Here is a tiny trained network, its code and every weight. The questions are about switching its units off for an input and a class, where a switched-off unit gives its printed mean instead of its output.

import numpy as np


def w(rows, s, z=0):
    codes = np.array(rows[::2]) - 128.0
    scale = np.full(codes.shape[1], s)
    scale[-1] = z or s
    return codes * scale


def f(y):
    return y / 2 * (1 + np.tanh(0.7978845608 * (y + 0.044715 * y**3)))


def log_softmax(a):
    a = a - a.max(-1, keepdims=True)
    return a - np.log(np.exp(a).sum(-1, keepdims=True))


def net(x, mask):
    res = np.array(x, float).reshape(1, 5) / 4 @ E
    y = f(res @ A[0][:, :-1].T + A[0][:, -1])
    res = res + np.where(mask, y, B[0][:, -1]) @ B[0][:, :-1]
    return log_softmax(res[-1] @ U[:, :-1].T + U[:, -1])


A, B = {}, {}
E = w([
[111,55,126,144],'x0',
[121,155,100,171],'x1',
[180,110,254,203],'x2',
[131,136,127,131],'x3',
[5,175,121,207],'x4',
],0.0085)
A[0] = w([
[149,154,213,185,83],'N0',
[143,114,133,147,26],'N1',
[189,131,123,57,155],'N2',
[131,139,180,134,13],'N3',
[92,137,105,148,7],'N4',
[113,55,113,155,169],'N5',
[71,177,143,118,133],'N6',
[97,146,139,154,71],'N7',
[180,107,106,122,19],'N8',
[27,111,154,132,122],'N9',
[72,85,121,155,105],'N10',
[95,125,89,74,90],'N11',
[194,110,107,109,46],'N12',
[132,154,72,96,177],'N13',
[163,157,157,82,149],'N14',
[123,148,28,120,98],'N15',
[182,119,142,81,167],'N16',
[140,99,119,157,144],'N17',
[158,127,148,170,16],'N18',
[130,163,126,8,194],'N19',
[102,105,143,100,207],'N20',
[60,151,158,141,100],'N21',
[82,96,155,101,191],'N22',
[143,153,112,116,191],'N23',
[187,116,125,87,40],'N24',
[169,106,96,120,1],'N25',
[179,148,171,195,70],'N26',
[185,197,136,153,129],'N27',
[106,95,101,173,189],'N28',
[100,151,158,156,90],'N29',
[128,86,145,82,198],'N30',
],0.015,0.0024)
B[0] = w([
[106,69,139,53,243],'N0',
[92,81,133,140,128],'N1',
[140,173,110,135,243],'N2',
[124,87,146,55,156],'N3',
[133,106,97,138,157],'N4',
[86,185,162,253,172],'N5',
[163,184,111,73,185],'N6',
[202,112,65,151,158],'N7',
[167,141,39,177,167],'N8',
[177,156,89,111,213],'N9',
[76,152,77,166,177],'N10',
[74,76,181,64,215],'N11',
[181,171,84,125,196],'N12',
[46,108,186,107,221],'N13',
[101,192,79,118,180],'N14',
[104,28,195,103,249],'N15',
[151,179,113,104,218],'N16',
[63,144,162,143,143],'N17',
[104,95,147,56,159],'N18',
[136,138,177,133,255],'N19',
[97,145,149,134,153],'N20',
[162,124,58,159,193],'N21',
[142,180,127,163,156],'N22',
[62,157,180,126,155],'N23',
[160,158,71,98,202],'N24',
[132,128,89,82,159],'N25',
[143,65,153,110,215],'N26',
[33,147,148,149,170],'N27',
[146,159,136,138,172],'N28',
[169,122,55,112,168],'N29',
[139,170,153,193,186],'N30',
],0.0062,0.0083)
U = w([
[154,22,104,21,52],'0',
[200,135,2,87,7],'1',
[144,165,123,118,232],'2',
],0.0077,0.0014)

Each question gives the input, the list of numbers given to net, and the class t.
The units are the neurons (one row each of A and B). Each row of codes is followed by its name. A weight is (code - 128) times the scale printed after its matrix; where a second scale follows, it is the last column's (A, B and U).
mask holds one flag per neuron, in row order. A switched-off neuron (its flag False) gives its mean, the last column of its row in B, instead of its output. The means were averaged over made-up inputs and are rounded, as every weight is.
A unit's drop is (log p(t) with every unit on - log p(t) with that unit switched off) / (log p(t) with every unit on - log p(t) with every unit switched off).
The circuit of an input: a set's keep is (log p(t) with only the set's units on - log p(t) with every unit switched off) / (log p(t) with every unit on - log p(t) with every unit switched off). Starting from the 12 units with the biggest drops (on a tie, the unit counted first), units are removed one at a time, each time the one whose removal leaves the highest keep (on an exact tie, the one counted first), for as long as the keep stays at least 0.8.
circuit, biggest first: the units of the circuit, biggest drop first
k most important neurons: the k neurons with the biggest drops, biggest first
drop when u is switched off: that unit's drop, to one decimal
input [-5,-5,5,5,7], class 1: circuit, biggest first -> N21, N29, N7
input [-5,-6,3,-2,5], class 1: circuit, biggest first -> N15, N13, N21, N29
input [-6,4,-6,-3,-5], class 0: circuit, biggest first -> N15
input [7,4,-6,-3,-6], class 2: circuit, biggest first -> N5, N0, N30
input [7,1,3,2,-6], class 2: circuit, biggest first -> N5, N30
input [8,-4,-5,-4,2], class 2: circuit, biggest first -> N5, N0, N22
input [6,6,-2,-4,-1], class 2: 2 most important neurons -> N5, N0
input [5,1,7,-2,5], class 0: 2 most important neurons -> N0, N26
input [1,8,7,-2,7], class 0: 3 most important neurons -> N0, N26, N18
input [3,2,8,0,8], class 0: 2 most important neurons -> N0, N26
input [-3,1,-7,-4,7], class 0: 3 most important neurons -> N15, N11, N13
input [3,8,-8,-2,3], class 0: drop when N14 is switched off -> 0.0
input [-2,-7,3,-2,6], class 1: drop when N15 is switched off -> 0.2
input [-7,-6,7,7,1], class 0: drop when N0 is switched off -> 0.2
input [0,6,5,-3,8], class 1: drop when N29 is switched off -> 0.1
